[[-25  26  -4   9  -3   6  10  18 -38  43 -24  38]
 [-50 -11 -14   7  21 -28  -2  15 -17   3  -3  -7]
 [ -6 -23 -12  16  24 -13 -13 -26  10  -3 -16  24]
 [-51  38 -43  12 -24 -18  -3 -34 -37  20 -25 -24]
 [ 12  10 -18  11  48  46 -21  -2   8  44  17  -7]]
:
[[ 38 -24  43 -38  18  10   6  -3   9  -4  26 -25]
 [ -7  -3   3 -17  15  -2 -28  21   7 -14 -11 -50]
 [ 24 -16  -3  10 -26 -13 -13  24  16 -12 -23  -6]
 [-24 -25  20 -37 -34  -3 -18 -24  12 -43  38 -51]
 [ -7  17  44   8  -2 -21  46  48  11 -18  10  12]]

[[ 45  36  64 -44  66  23 -33 -49  57]
 [-57  11 -30  -3  -7 -54  21 -22  37]]
:
[[ 57 -49 -33  23  66 -44  64  36  45]
 [ 37 -22  21 -54  -7  -3 -30  11 -57]]

[[ 46  24 -38  10  22  -9 -55]
 [ 33  36 -49  29 -33  22 -30]]
:
[[-55  -9  22  10 -38  24  46]
 [-30  22 -33  29 -49  36  33]]

[[ -3  22]
 [ 23   2]
 [ 18 -19]
 [-21  17]
 [-17  67]
 [ -9   2]
 [ -5  -9]
 [-17 -29]
 [-27 -31]
 [ 36  -9]]
:
[[ 22  -3]
 [  2  23]
 [-19  18]
 [ 17 -21]
 [ 67 -17]
 [  2  -9]
 [ -9  -5]
 [-29 -17]
 [-31 -27]
 [ -9  36]]

[[ 23 -44  42  41 -50  40  -3 -26  25]
 [ 17   6   3  52  41  -2  18  44  34]
 [-28 -33  -5  -5 -37 -28  50   0  19]
 [-13  15  -3  -1 -27 -25 -11 -16  14]
 [ 25  30 -39  39  38 -49 -48  35   5]
 [-22  17 -48 -25 -15  29 -10 -29 -14]
 [-14  53  23  -6  42 -18 -46 -43  13]]
:
[[ 25 -26  -3  40 -50  41  42 -44  23]
 [ 34  44  18  -2  41  52   3   6  17]
 [ 19   0  50 -28 -37  -5  -5 -33 -28]
 [ 14 -16 -11 -25 -27  -1  -3  15 -13]
 [  5  35 -48 -49  38  39 -39  30  25]
 [-14 -29 -10  29 -15 -25 -48  17 -22]
 [ 13 -43 -46 -18  42  -6  23  53 -14]]

[[ -4  -5   1 -15   7 -14 -25 -20   7]
 [  5  -3  13  24  11  -4  24  31  12]
 [ -7  -6   0 -26   8 -20 -39 -33   9]
 [ -8   2 -17 -39 -12   0 -42 -50 -13]
 [  5   2   5  23   0   8  30  29   0]
 [ -2   2  -5  -8  -5   3  -8 -11  -6]
 [  5 -14  33  33  36 -32  19  43  40]]
:
[[  7 -20 -25 -14   7 -15   1  -5  -4]
 [ 12  31  24  -4  11  24  13  -3   5]
 [  9 -33 -39 -20   8 -26   0  -6  -7]
 [-13 -50 -42   0 -12 -39 -17   2  -8]
 [  0  29  30   8   0  23   5   2   5]
 [ -6 -11  -8   3  -5  -8  -5   2  -2]
 [ 40  43  19 -32  36  33  33 -14   5]]

[[ -5  -9  -6   5]
 [ 16 -15  17   1]
 [-19  20 -13   8]
 [ 52  -1   7  -2]
 [ 18   3  15   0]
 [ 46  -7  -7 -10]]
:
[[  5  -6  -9  -5]
 [  1  17 -15  16]
 [  8 -13  20 -19]
 [ -2   7  -1  52]
 [  0  15   3  18]
 [-10  -7  -7  46]]
---
[[ 14  -8  11  21  10 -24  -5 -26 -54  38  -1   7]
 [  0   6   3   5   6   4  13   8 -21  13 -12   7]]
:
[[  7 -12  13 -21   8  13   4   6   5   3   6   0]
 [  7  -1  38 -54 -26  -5 -24  10  21  11  -8  14]]

[[  5   7  -5  30]
 [ 36  48 -17   8]
 [ 39  45  -4 -12]
 [ 37  49 -17   8]]
:
[[  8 -17  49  37]
 [-12  -4  45  39]
 [  8 -17  48  36]
 [ 30  -5   7   5]]

[[  2 -11]
 [ 14  23]
 [-43   3]
 [ 16  -9]
 [ 27 -19]
 [ 49   5]
 [  6 -13]
 [ -9 -23]
 [-18   2]
 [  9 -13]
 [  4 -14]]
:
[[-14   4]
 [-13   9]
 [  2 -18]
 [-23  -9]
 [-13   6]
 [  5  49]
 [-19  27]
 [ -9  16]
 [  3 -43]
 [ 23  14]
 [-11   2]]

[[-36  14  58 -50 -14 -22  12  -8  25  17 -42  24  -7  -6   6 -55]
 [-26   2 -15 -41 -36  26  27 -21  -6   3 -29  42 -12 -13  23   5]
 [ -4  21  18   7 -33 -23  42  -9  -6  23   6 -13 -19 -23  23  -2]
 [ 13  28   5  23   2   6   7 -28  -4  27  15 -23  -2  -8   9   2]
 [ 10  -3 -28  18 -15   5  17   2 -17  -4  17  -7  -7  -8  10  30]]
:
[[ 30  10  -8  -7  -7  17  -4 -17   2  17   5 -15  18 -28  -3  10]
 [  2   9  -8  -2 -23  15  27  -4 -28   7   6   2  23   5  28  13]
 [ -2  23 -23 -19 -13   6  23  -6  -9  42 -23 -33   7  18  21  -4]
 [  5  23 -13 -12  42 -29   3  -6 -21  27  26 -36 -41 -15   2 -26]
 [-55   6  -6  -7  24 -42  17  25  -8  12 -22 -14 -50  58  14 -36]]

[[-34  20 -20 -27 -12   1   1 -12 -19  -2  -8]
 [ -7   8  -8   0  54  14   3 -18 -23  24   2]
 [  5   4  25   8 -18 -26 -19 -10  -3   4 -18]
 [ 18 -35   4   5 -25  -7 -21   8  31  11 -14]
 [ -7  -1 -14 -10   3  25  27  15  -7   6  27]]
:
[[ 27   6  -7  15  27  25   3 -10 -14  -1  -7]
 [-14  11  31   8 -21  -7 -25   5   4 -35  18]
 [-18   4  -3 -10 -19 -26 -18   8  25   4   5]
 [  2  24 -23 -18   3  14  54   0  -8   8  -7]
 [ -8  -2 -19 -12   1   1 -12 -27 -20  20 -34]]

[[ -6 -17 -13   1 -20  19 -12  -8 -18 -17 -22   5  19 -15  -6]
 [-49  38   2 -23  52 -29   2 -18  35 -20  29 -19 -35  47 -20]
 [-24 -22  39  36  18  40  37  28  37 -49 -37 -10  36  31  30]]
:
[[ 30  31  36 -10 -37 -49  37  28  37  40  18  36  39 -22 -24]
 [-20  47 -35 -19  29 -20  35 -18   2 -29  52 -23   2  38 -49]
 [ -6 -15  19   5 -22 -17 -18  -8 -12  19 -20   1 -13 -17  -6]]
